Below is a small trained network, with its code and all its weights. Each question gives an input and a class and asks what happens when units are switched off, that is, made to give their printed mean instead of their output.

import numpy as np


def w(rows, s, z=0):
    codes = np.array(rows[::2]) - 128.0
    scale = np.full(codes.shape[1], s)
    scale[-1] = z or s
    return codes * scale


def f(y):
    return y / 2 * (1 + np.tanh(0.7978845608 * (y + 0.044715 * y**3)))


def log_softmax(a):
    a = a - a.max(-1, keepdims=True)
    return a - np.log(np.exp(a).sum(-1, keepdims=True))


def net(x, mask):
    res = np.array(x, float).reshape(1, 7) / 4 @ E
    y = f(res @ A[0][:, :-1].T + A[0][:, -1])
    res = res + np.where(mask, y, B[0][:, -1]) @ B[0][:, :-1]
    return log_softmax(res[-1] @ U[:, :-1].T + U[:, -1])


A, B = {}, {}
E = w([
[144,145,162,115,156,132,116,121,110,100],'x0',
[120,151,120,144,134,142,130,136,98,102],'x1',
[26,111,150,203,237,110,43,34,219,134],'x2',
[117,114,115,129,122,138,135,118,127,137],'x3',
[50,72,166,125,242,41,178,156,18,188],'x4',
[126,109,120,136,124,126,152,108,133,117],'x5',
[100,221,58,63,81,15,150,2,45,156],'x6',
],0.0083)
A[0] = w([
[183,45,155,223,61,242,98,185,160,69,238],'N0',
[73,140,105,183,143,80,60,43,193,98,199],'N1',
[128,192,36,52,89,82,102,59,134,115,254],'N2',
[55,63,140,184,247,89,162,195,110,209,186],'N3',
[127,59,248,168,171,187,231,204,35,227,240],'N4',
[51,140,114,205,239,186,72,133,188,142,138],'N5',
[83,54,102,158,230,114,125,136,112,135,180],'N6',
[118,140,75,100,177,2,137,74,21,244,163],'N7',
[104,176,142,163,158,81,84,53,99,145,162],'N8',
],0.0079,0.0043)
B[0] = w([
[144,69,55,57,170,220,121,214,188,161,240],'N0',
[49,143,231,212,184,205,126,126,167,158,205],'N1',
[94,246,206,164,36,178,184,44,147,180,221],'N2',
[157,78,99,175,72,43,31,78,104,61,233],'N3',
[89,179,42,72,123,2,91,164,119,54,234],'N4',
[253,108,168,202,68,133,3,79,146,206,204],'N5',
[166,50,173,173,46,88,86,163,113,157,195],'N6',
[99,101,117,110,206,83,209,76,25,149,254],'N7',
[75,117,124,251,118,142,188,92,100,172,185],'N8',
],0.0084,0.015)
U = w([
[138,99,75,44,82,214,174,255,143,117,238],'0',
[132,79,140,152,173,234,62,145,167,200,255],'1',
[93,111,37,63,110,61,92,247,71,62,125],'2',
[192,72,113,166,81,73,50,87,98,147,1],'3',
[177,204,131,68,24,182,193,70,85,187,252],'4',
[16,189,177,162,143,169,113,58,186,160,74],'5',
[78,136,76,43,161,70,216,97,11,158,88],'6',
[40,61,156,189,151,101,136,104,16,186,39],'7',
],0.0081,0.0038)

Each question gives the input, the list of numbers given to net, and the class t.
The units are the neurons (one row each of A and B). Each row of codes is followed by its name. A weight is (code - 128) times the scale printed after its matrix; where a second scale follows, it is the last column's (A, B and U).
mask holds one flag per neuron, in row order. A switched-off neuron (its flag False) gives its mean, the last column of its row in B, instead of its output. The means were averaged over made-up inputs and are rounded, as every weight is.
A unit's drop is (log p(t) with every unit on - log p(t) with that unit switched off) / (log p(t) with every unit on - log p(t) with every unit switched off).
The circuit of an input: a set's keep is (log p(t) with only the set's units on - log p(t) with every unit switched off) / (log p(t) with every unit on - log p(t) with every unit switched off). Starting from all 9 units, units are removed one at a time, each time the one whose removal leaves the highest keep (on an exact tie, the one counted first), for as long as the keep stays at least 0.8.
circuit, biggest first: the units of the circuit, biggest drop first
top k neurons: the k neurons with the biggest drops, biggest first
drop of u: that unit's drop, to one decimal
input [-4,8,1,3,-2,-5,7], class 5: circuit, biggest first -> (N2, N1, N8)
input [2,1,-7,3,4,-3,-6], class 2: circuit, biggest first -> (N4)
input [2,4,1,4,6,5,-8], class 3: top 2 neurons -> (N5, N3)
input [-5,6,0,2,0,-8,-4], class 0: circuit, biggest first -> (N0, N1)
input [5,-3,2,-6,0,8,8], class 5: circuit, biggest first -> (N2, N1)
input [0,3,-2,0,2,-4,4], class 6: top 2 neurons -> (N7, N5)
input [7,7,0,-6,5,8,0], class 2: circuit, biggest first -> (N4, N2)
input [-8,-8,-1,8,-6,2,-1], class 0: circuit, biggest first -> (N5, N0)
input [3,-2,0,-2,3,0,5], class 6: top 4 neurons -> (N7, N5, N1, N6)
input [-3,4,0,-1,2,-6,-7], class 2: top 2 neurons -> (N4, N0)
input [5,3,-5,-2,1,6,-2], class 2: top 3 neurons -> (N4, N2, N1)
input [4,2,0,-2,-3,-8,3], class 4: top 2 neurons -> (N1, N2)
input [8,-8,-2,4,0,4,1], class 4: top 2 neurons -> (N7, N4)
input [-6,-2,-1,-6,3,-2,5], class 6: top 3 neurons -> (N7, N5, N1)
input [-1,8,8,-2,2,5,-1], class 3: top 2 neurons -> (N5, N3)
input [5,4,-6,-6,-1,-8,-7], class 0: circuit, biggest first -> (N0)
input [-7,-6,-8,-7,-1,0,-4], class 0: top 3 neurons -> (N0, N3, N7)
input [8,-1,6,-4,7,4,-1], class 3: top 2 neurons -> (N3, N5)
input [6,-2,-3,-4,4,-2,2], class 6: drop of N2 -> 0.0
input [1,3,-8,-5,1,0,-8], class 2: circuit, biggest first -> (N4)
input [-3,-4,0,-8,-8,4,-8], class 0: drop of N0 -> 0.8
